[[116 116 148 108 133]
 [119 121 145 107 125]
 [105 117 144 107 113]
 [113 113 140 108 131]]
->
[[119 121 145 107 125]
 [113 113 140 108 131]]

[[125 126 117 127 127 125 130 131 133 143 121 125]
 [119 128 132 132 129 128 124 126 132 138 143 132]
 [127 126 120 129 128 126 130 129 126 134 124 135]
 [140 127 128 131 128 134 124 129 133 132 128 125]
 [128 128 124 127 128 128 125 130 134 137 107 122]]
->
[[119 128 132 132 129 128 124 126 132 138 143 132]
 [140 127 128 131 128 134 124 129 133 132 128 125]]

[[156 149 154 114 127 133 120]
 [137 136 135 125 127 132 127]]
->
[[137 136 135 125 127 132 127]]

[[135 114]
 [133 125]
 [133 145]
 [136 106]]
->
[[133 125]
 [136 106]]

[[151 126 120 123 117 113 103 120 138 154 152]
 [155 145 121 113 115 116 105 107 124 143 156]
 [125 120 116 116 107 107 122 140 155 157 149]
 [108 105 123 138 154 153 148 123 120 117 114]]
->
[[155 145 121 113 115 116 105 107 124 143 156]
 [108 105 123 138 154 153 148 123 120 117 114]]

[[142 132 131 146 134]
 [151 130 138 135 129]
 [139 129 130 158 131]
 [152 131 130 140 131]
 [152 130 130 141 132]
 [138 131 129 146 138]
 [148 131 133 141 132]]
->
[[151 130 138 135 129]
 [152 131 130 140 131]
 [138 131 129 146 138]]

[[131 124 123 146 109 129 127 118]
 [126 122 129 119 146 133 118 120]
 [134 134 130 139 131 137 127 135]
 [128 131 135 108 137 134 135 121]
 [132 131 141 144 152 118 120 136]
 [129 125 112 152 126 128 134 117]
 [127 126 137 108 120 135 125 112]]
->
[[126 122 129 119 146 133 118 120]
 [128 131 135 108 137 134 135 121]
 [129 125 112 152 126 128 134 117]]

[[130 133 113 128 122 129 126 130 119]
 [127 116 126 140 124 128 121 125 132]
 [132 138 108 136 131 125 128 133 115]
 [131 126 107 135 129 128 127 128 122]
 [124 139 127 113 122 135 121 129 119]
 [124 124 121 122 126 120 139 133 124]]
->
[[127 116 126 140 124 128 121 125 132]
 [131 126 107 135 129 128 127 128 122]
 [124 124 121 122 126 120 139 133 124]]
---
[[126 123 141 152 130]
 [120 134 140 133 148]
 [135 117 116 129 124]
 [128 123 119 111 123]]
->
[130 133 116 123]

[[128 127 127 115]
 [102 126 119 115]]
->
[115 119]

[[136  99]
 [131 117]
 [153 104]]
->
[ 99 131]

[[117 144]
 [128 120]
 [116 109]
 [151 105]
 [132 130]]
->
[144 128]

[[149 115 125]
 [121 131 104]]
->
[125 131]

[[148 113]
 [148 112]
 [102 147]]
->
[113 148]

[[113 137 118]
 [103 101 123]]
->
[118 101]

[[124 106]
 [120 103]
 [143 116]]
->
[106 120]

[[125 138 127 111]
 [122 125 128 113]
 [127 136 132  99]
 [130 135 130 118]
 [128 123 128 131]]
->
[111 128 136 130]
---
[[128 110 150 121]
 [120 128 131 116]
 [109 129 144 128]
 [128 152 128 126]]
->
[128 128 144 126]

[[137 111 112]
 [112 152 149]
 [115 145 147]]
->
[137 152 147]

[[104 126 121 136]
 [129 126 124 125]]
->
[104 126]

[[126 101 132]
 [128 115 141]]
->
[126 115]

[[142 119 118]
 [129 126 132]
 [113 134 124]
 [154 117 119]]
->
[142 126 124]

[[134 145 105 122 121]
 [109 148 133 139 121]
 [125 128 129 127 126]
 [129 127 127 126 128]]
->
[134 148 129 126]

[[122 126 148 127]
 [121 121 116 126]
 [123 134 112 107]
 [123 130 107 115]
 [123 117 109 132]]
->
[122 121 112 115]

[[108 104]
 [104 106]
 [108 101]
 [109 105]
 [106 103]]
->
[108 106]

[[112 108]
 [107 107]]
->
[112 107]
---
[[136 138 102 123 118]
 [113 134 152 133 136]
 [136 136 122 130 155]
 [150 110 123 127 119]
 [109 118 120 121 109]
 [119 120 105 119 116]]
->
[[116 119 105 120 119]
 [109 121 120 118 109]
 [119 127 123 110 150]
 [155 130 122 136 136]
 [136 133 152 134 113]
 [118 123 102 138 136]]

[[123 127 120 126 123 101 131 142 132 123 129 132 130 128]
 [119 127 117 135 117 139 124 125 118 117 135 117 117 122]
 [142 133 138 121 142 145 125 129 143 139 115 141 146 135]]
->
[[135 146 141 115 139 143 129 125 145 142 121 138 133 142]
 [122 117 117 135 117 118 125 124 139 117 135 117 127 119]
 [128 130 132 129 123 132 142 131 101 123 126 120 127 123]]

[[131 146 126 132 123 131 123 127 134]
 [132 131 129 123 139 122 135 126 123]
 [147 132 123 128 138 135 134 126 127]
 [127 155 132 125 135 119 130 124 129]
 [129 139 128 130 127 127 126 128 130]
 [137 120 126 127 134 130 133 127 126]
 [119 144 131 130 128 121 126 126 129]
 [132 139 126 129 128 128 127 126 131]]
->
[[131 126 127 128 128 129 126 139 132]
 [129 126 126 121 128 130 131 144 119]
 [126 127 133 130 134 127 126 120 137]
 [130 128 126 127 127 130 128 139 129]
 [129 124 130 119 135 125 132 155 127]
 [127 126 134 135 138 128 123 132 147]
 [123 126 135 122 139 123 129 131 132]
 [134 127 123 131 123 132 126 146 131]]

[[149 132 102]
 [135 137 105]]
->
[[105 137 135]
 [102 132 149]]

[[122 156 146 105]
 [125 144 138 115]]
->
[[115 138 144 125]
 [105 146 156 122]]

[[136 128 139 122 121 127 106 110 124 129 133]
 [119 129 120 133 134 129 147 144 133 126 123]
 [136 127 135 124 122 127 111 114 124 130 132]
 [118 130 119 133 135 129 149 145 134 125 123]
 [113 136 138 126 130 131 126 124 138 118 126]
 [136 128 139 122 121 127 105 109 124 129 134]]
->
[[134 129 124 109 105 127 121 122 139 128 136]
 [126 118 138 124 126 131 130 126 138 136 113]
 [123 125 134 145 149 129 135 133 119 130 118]
 [132 130 124 114 111 127 122 124 135 127 136]
 [123 126 133 144 147 129 134 133 120 129 119]
 [133 129 124 110 106 127 121 122 139 128 136]]
---
[[129 136 115 139  98]
 [124 135 109 129 100]
 [145 132 140 153 117]]
->
[[135 109]
 [132 140]]

[[153 144 116 133 124]
 [114 120 128 144 107]
 [148 151 142 131 136]]
->
[[120 128]
 [151 142]]

[[111 122 117 136 120]
 [114 152 135 132 115]
 [128 129 124 130 126]
 [130 124 128 136 125]
 [134 130 126 133 129]]
->
[[152 135]
 [129 124]]

[[127 121 113 122 132]
 [124 138 130 123 121]
 [141 129 130 126 119]
 [147 119 129 133  99]]
->
[[138 130]
 [129 130]]

[[128 128 128]
 [130 102 122]
 [128 127 128]
 [129 128 118]
 [129 128 126]]
->
[[102 122]
 [127 128]]

[[129 152 118]
 [104 116 126]
 [107 128 133]]
->
[[116 126]
 [128 133]]

[[135 125 111 148 103]
 [133 131 128 127 132]
 [125 136 126 124 125]
 [129 134 128 133 116]
 [131 118 130 130 123]]
->
[[131 128]
 [136 126]]

[[154 109 141]
 [141 106 126]
 [158 108 154]]
->
[[106 126]
 [108 154]]

[[115 140 124 106]
 [119 121 124 117]
 [111 123 122 126]
 [103 127 137 124]]
->
[[121 124]
 [123 122]]
